Here is a tiny trained network, its code and every weight. The questions are about switching its units off for an input and a target symbol, where a switched-off unit gives its printed mean instead of its output.

import numpy as np


def w(rows, s, z=0):
    codes = np.array(rows[::2]) - 128.0
    scale = np.full(codes.shape[1], s)
    scale[-1] = z or s
    return codes * scale


def f(y):
    return y / 2 * (1 + np.tanh(0.7978845608 * (y + 0.044715 * y**3)))


def softmax(a):
    e = np.exp(a - a.max(-1, keepdims=True))
    return e / e.sum(-1, keepdims=True)


def log_softmax(a):
    a = a - a.max(-1, keepdims=True)
    return a - np.log(np.exp(a).sum(-1, keepdims=True))


def net(x, mask):
    ids = ['ΣΩαβδεζμπφ'.index(c) for c in x.split()]
    T = len(ids)
    res = E[ids] + P[:T]
    r = res
    for j in range(2):
        rows = slice(3 * j, 3 * j + 3)
        q, k, v = (r @ M[0][rows].T for M in (Q, K, V))
        z = softmax(np.where(np.tri(T) > 0, q @ k.T / 3**0.5, -1e9)) @ v
        o = O[0][rows]
        res = res + np.where(mask[j], z, o[:, -1]) @ o[:, :-1]
    y = f(res @ A[0][:, :-1].T + A[0][:, -1])
    res = res + np.where(mask[2:10], y, B[0][:, -1]) @ B[0][:, :-1]
    return log_softmax(res[-1] @ U[:, :-1].T + U[:, -1])


Q, K, V, O, A, B = {}, {}, {}, {}, {}, {}
E = w([
[76,92,162,144,184],'Σ',
[82,92,174,146,181],'Ω',
[165,172,109,227,60],'α',
[137,171,55,198,92],'β',
[135,100,113,250,195],'δ',
[218,162,219,183,183],'ε',
[106,113,56,121,230],'ζ',
[190,182,113,153,109],'μ',
[140,113,148,95,198],'π',
[78,20,119,219,169],'φ',
],0.015)
P = w([
[25,254,160,181,134],'0',
[56,236,170,183,151],'1',
[68,223,160,173,141],'2',
[78,198,157,162,147],'3',
[91,173,153,154,160],'4',
[107,158,149,152,158],'5',
[123,139,144,145,162],'6',
[137,122,140,140,162],'7',
[154,104,137,132,163],'8',
[165,86,129,125,163],'9',
[183,69,129,118,162],'10',
[204,56,118,117,167],'11',
[215,40,111,114,165],'12',
[232,20,111,103,164],'13',
],0.0094)
Q[0] = w([
[124,148,138,48,123],'h1',
[161,147,105,161,175],'h1',
[143,164,83,63,4],'h1',
[122,87,165,180,197],'h2',
[126,128,165,101,68],'h2',
[104,97,120,126,122],'h2',
],0.035)
K[0] = w([
[126,154,173,218,184],'h1',
[100,67,131,71,46],'h1',
[3,249,194,131,146],'h1',
[253,32,77,91,154],'h2',
[101,183,109,210,224],'h2',
[152,114,154,198,153],'h2',
],0.021)
V[0] = w([
[124,52,146,165,128],'h1',
[162,176,49,119,179],'h1',
[173,135,110,184,147],'h1',
[52,74,72,225,132],'h2',
[183,172,167,202,73],'h2',
[137,200,8,78,154],'h2',
],0.018)
O[0] = w([
[85,135,85,132,82,182],'h1',
[195,151,207,106,111,189],'h1',
[167,143,113,155,132,243],'h1',
[162,98,27,156,156,208],'h2',
[140,66,158,137,25,91],'h2',
[161,165,93,7,131,3],'h2',
],0.016,0.0053)
A[0] = w([
[62,245,127,172,103,3],'n1',
[89,112,189,145,188,137],'n2',
[115,247,141,144,38,157],'n3',
[90,217,121,115,140,77],'n4',
[166,68,201,98,190,18],'n5',
[77,33,111,95,185,5],'n6',
[97,22,189,86,131,99],'n7',
[74,222,187,125,133,113],'n8',
],0.012,0.004)
B[0] = w([
[158,54,57,108,112,167],'n1',
[164,161,209,58,131,247],'n2',
[4,153,137,107,174,162],'n3',
[66,85,121,140,83,175],'n4',
[160,9,40,120,131,217],'n5',
[105,173,182,5,56,177],'n6',
[167,134,36,155,109,158],'n7',
[196,212,77,172,63,217],'n8',
],0.014,0.015)
U = w([
[107,156,31,99,230,92],'Σ',
[102,181,56,212,203,173],'Ω',
[102,112,155,175,56,39],'α',
[181,252,55,112,101,127],'β',
[122,98,144,129,220,130],'δ',
[53,163,19,116,110,64],'ε',
[96,155,83,111,155,70],'ζ',
[48,99,157,50,143,241],'μ',
[70,212,112,158,229,254],'π',
[115,56,83,101,132,28],'φ',
],0.0037,0.0049)

Each question gives the input, a string of symbols that net reads in full, and the target symbol t.
The units are the heads (3 rows each of Q, K, V and O) and the neurons (one row each of A and B). Each row of codes is followed by its name. A weight is (code - 128) times the scale printed after its matrix; where a second scale follows, it is the last column's (O, A, B and U).
mask holds one flag per unit, heads first, then neurons. A switched-off unit (its flag False) gives its mean, the last column of its rows in O or B, instead of its output. The means were averaged over made-up inputs and are rounded, as every weight is.
A unit's drop is (log p(t) with every unit on - log p(t) with that unit switched off) / (log p(t) with every unit on - log p(t) with every unit switched off).
The circuit of an input: a set's keep is (log p(t) with only the set's units on - log p(t) with every unit switched off) / (log p(t) with every unit on - log p(t) with every unit switched off). Starting from all 10 units, units are removed one at a time, each time the one whose removal leaves the highest keep (on an exact tie, the one counted first), for as long as the keep stays at least 0.8.
circuit, biggest first: the units of the circuit, biggest drop first
most important unit: the unit with the biggest drop
k most important neurons: the k neurons with the biggest drops, biggest first
heads that matter: for each layer, one digit per head in row order, 1 if its drop is at least 0.15 and else 0, layers parted by /
input Ω β π μ Ω π π α ζ, target β: 2 most important neurons	[n8; n3]
input π π Ω Ω β π Ω δ Ω β, target Ω: most important unit	n2
input π β μ Σ μ ε, target φ: circuit, biggest first	[n5; h1; h2]
input φ Ω π π π Ω Ω β Ω Σ, target δ: circuit, biggest first	[h1; n8; n2; h2]
input μ ε φ μ, target μ: circuit, biggest first	[h2; n3]
input Ω Ω μ ζ, target φ: heads that matter	11
input α Ω ζ Ω, target Σ: heads that matter	11
input α φ Ω, target ε: heads that matter	10
input Ω μ π Ω Ω Σ, target μ: circuit, biggest first	[h1; n6; n8]
input Ω μ β β β ε φ Ω π Ω δ μ Ω Ω, target φ: circuit, biggest first	[n5; h2; h1]
input β π δ π, target β: heads that matter	01
input Σ ε π β π β α β π φ π Σ δ Σ, target Ω: heads that matter	11
input Σ β ζ Ω μ Ω β Σ, target δ: heads that matter	10
input π β Ω β Ω Ω α Σ Ω, target π: most important unit	n5
input Ω Ω α β Ω Ω Ω, target μ: heads that matter	10
input π Ω π φ μ π π Ω Ω μ ε ε Ω Ω, target α: heads that matter	01
input π φ Σ Ω Ω Ω β Σ Ω π π δ, target β: circuit, biggest first	[h2; n8]
input Ω α Ω π Ω β Ω β φ ζ, target ε: 3 most important neurons	[n6; n4; n2]
input Ω Ω μ Ω, target φ: 3 most important neurons	[n5; n7; n8]
input Ω μ α ε φ φ β Ω, target ε: most important unit	h1
input α π μ, target α: heads that matter	11
input μ π β, target μ: heads that matter	01
input φ μ Ω Ω ζ μ β Ω Ω Ω β Ω, target δ: 2 most important neurons	[n8; n2]
